Here is a tiny trained network, its code and every weight. The questions are about switching its units off for an input and a target symbol, where a switched-off unit gives its printed mean instead of its output.

import numpy as np


def w(rows, s, z=0):
    codes = np.array(rows[::2]) - 128.0
    scale = np.full(codes.shape[1], s)
    scale[-1] = z or s
    return codes * scale


def norm(h):
    return h / np.sqrt((h * h).mean(-1, keepdims=True) + 1e-5)


def f(y):
    return y / 2 * (1 + np.tanh(0.7978845608 * (y + 0.044715 * y**3)))


def softmax(a):
    e = np.exp(a - a.max(-1, keepdims=True))
    return e / e.sum(-1, keepdims=True)


def log_softmax(a):
    a = a - a.max(-1, keepdims=True)
    return a - np.log(np.exp(a).sum(-1, keepdims=True))


def net(x, mask):
    ids = ['αβγεζηλπ'.index(c) for c in x.split()]
    T = len(ids)
    res = E[ids] + P[:T]
    r = norm(res)
    for j in range(3):
        rows = slice(2 * j, 2 * j + 2)
        q, k, v = (r @ M[0][rows].T for M in (Q, K, V))
        z = softmax(np.where(np.tri(T) > 0, q @ k.T / 2**0.5, -1e9)) @ v
        o = O[0][rows]
        res = res + np.where(mask[j], z, o[:, -1]) @ o[:, :-1]
    y = f(norm(res) @ A[0][:, :-1].T + A[0][:, -1])
    res = res + np.where(mask[3:19], y, B[0][:, -1]) @ B[0][:, :-1]
    return log_softmax(norm(res)[-1] @ U[:, :-1].T + U[:, -1])


Q, K, V, O, A, B = {}, {}, {}, {}, {}, {}
E = w([
[140,211,140],'α',
[206,166,88],'β',
[134,178,11],'γ',
[144,230,49],'ε',
[118,160,208],'ζ',
[144,254,90],'η',
[71,206,191],'λ',
[133,163,140],'π',
],0.018)
P = w([
[196,59,14],'0',
[166,26,52],'1',
[166,28,58],'2',
[173,50,77],'3',
[186,84,106],'4',
[181,119,128],'5',
[174,136,154],'6',
[174,171,186],'7',
[174,173,177],'8',
[172,195,181],'9',
[174,213,186],'10',
[179,208,252],'11',
[188,237,201],'12',
[187,213,199],'13',
],0.004)
Q[0] = w([
[137,42,77],'head 1',
[11,166,99],'head 1',
[140,128,228],'head 2',
[85,124,177],'head 2',
[48,116,99],'head 3',
[142,141,95],'head 3',
],0.011)
K[0] = w([
[137,136,99],'head 1',
[93,31,110],'head 1',
[248,125,134],'head 2',
[124,176,184],'head 2',
[170,119,91],'head 3',
[201,121,117],'head 3',
],0.011)
V[0] = w([
[142,141,144],'head 1',
[104,193,94],'head 1',
[30,97,145],'head 2',
[97,124,155],'head 2',
[3,91,145],'head 3',
[106,148,159],'head 3',
],0.011)
O[0] = w([
[57,90,131,163],'head 1',
[2,91,13,185],'head 1',
[32,1,147,1],'head 2',
[97,172,163,94],'head 2',
[110,165,35,23],'head 3',
[74,150,27,162],'head 3',
],0.0064,0.0068)
A[0] = w([
[198,173,170,169],'neuron 1',
[192,163,105,182],'neuron 2',
[56,40,120,4],'neuron 3',
[155,211,68,140],'neuron 4',
[79,80,181,97],'neuron 5',
[141,132,6,33],'neuron 6',
[118,112,217,158],'neuron 7',
[124,47,202,199],'neuron 8',
[35,149,94,205],'neuron 9',
[115,103,185,109],'neuron 10',
[127,88,45,81],'neuron 11',
[111,169,172,149],'neuron 12',
[143,185,117,133],'neuron 13',
[190,105,66,175],'neuron 14',
[38,120,143,210],'neuron 15',
[132,109,53,183],'neuron 16',
],0.012,0.0036)
B[0] = w([
[75,85,139,239],'neuron 1',
[120,72,167,219],'neuron 2',
[3,166,128,124],'neuron 3',
[104,146,159,254],'neuron 4',
[119,122,109,122],'neuron 5',
[155,165,145,164],'neuron 6',
[114,189,56,154],'neuron 7',
[118,53,17,124],'neuron 8',
[74,52,203,150],'neuron 9',
[223,188,10,126],'neuron 10',
[164,130,115,131],'neuron 11',
[141,81,117,185],'neuron 12',
[159,27,111,204],'neuron 13',
[91,130,156,164],'neuron 14',
[72,126,182,136],'neuron 15',
[115,111,208,148],'neuron 16',
],0.0071,0.0098)
U = w([
[129,130,105,73],'α',
[150,163,88,91],'β',
[9,125,142,153],'γ',
[188,174,65,111],'ε',
[144,168,154,93],'ζ',
[116,153,48,254],'η',
[182,156,201,139],'λ',
[109,95,190,153],'π',
],0.013,0.0082)

Each question gives the input, a string of symbols that net reads in full, and the target symbol t.
The units are the heads (2 rows each of Q, K, V and O) and the neurons (one row each of A and B). Each row of codes is followed by its name. A weight is (code - 128) times the scale printed after its matrix; where a second scale follows, it is the last column's (O, A, B and U).
mask holds one flag per unit, heads first, then neurons. A switched-off unit (its flag False) gives its mean, the last column of its rows in O or B, instead of its output. The means were averaged over made-up inputs and are rounded, as every weight is.
A unit's drop is (log p(t) with every unit on - log p(t) with that unit switched off) / (log p(t) with every unit on - log p(t) with every unit switched off).
The circuit of an input: a set's keep is (log p(t) with only the set's units on - log p(t) with every unit switched off) / (log p(t) with every unit on - log p(t) with every unit switched off). Starting from the 12 units with the biggest drops (on a tie, the unit counted first), units are removed one at a time, each time the one whose removal leaves the highest keep (on an exact tie, the one counted first), for as long as the keep stays at least 0.8.
units of the circuit, in order: the units of the circuit, biggest drop first
most important unit: the unit with the biggest drop
k most important neurons: the k neurons with the biggest drops, biggest first
which heads matter: for each layer, one digit per head in row order, 1 if its drop is at least 0.15 and else 0, layers parted by /
drop when u is switched off: that unit's drop, to one decimal
input α γ ζ γ ζ, target η: 3 most important neurons	(neuron 7; neuron 10; neuron 8)
input π λ ζ π γ ε β ζ ζ γ γ, target λ: most important neuron	(neuron 6)
input α λ ε α ζ η, target γ: units of the circuit, in order	(head 2; neuron 9; head 1)
input ζ ζ β ζ η, target λ: units of the circuit, in order	(head 1; neuron 7)
input ζ λ ζ ε, target γ: which heads matter	010
input ε ε ε γ, target ε: 3 most important neurons	(neuron 1; neuron 6; neuron 11)
input λ γ ε, target γ: units of the circuit, in order	(head 2; neuron 16)
input ζ η ζ ζ, target η: 3 most important neurons	(neuron 10; neuron 7; neuron 8)
input π ζ λ π α ζ β α ζ β ζ π β γ, target π: 2 most important neurons	(neuron 9; neuron 16)
input π ε ζ γ η λ λ ζ ζ β π ζ λ γ, target γ: 3 most important neurons	(neuron 9; neuron 16; neuron 14)
input ζ ζ ε λ η ζ, target γ: units of the circuit, in order	(head 2; neuron 7; neuron 8)
input α λ β, target λ: 3 most important neurons	(neuron 16; neuron 6; neuron 14)
input η ζ γ β ζ η, target λ: 3 most important neurons	(neuron 7; neuron 13; neuron 2)
input α α β ε, target λ: most important unit	head 3
input η ζ β, target λ: 2 most important neurons	(neuron 16; neuron 14)
input η π ζ π ζ η π π ε ζ γ ε, target λ: drop when head 3 is switched off	0.2
input ζ λ α α η, target γ: drop when head 2 is switched off	0.5
input η λ γ γ γ ζ ζ ζ, target γ: drop when neuron 13 is switched off	-0.2
input β β β γ, target λ: drop when neuron 11 is switched off	0.0
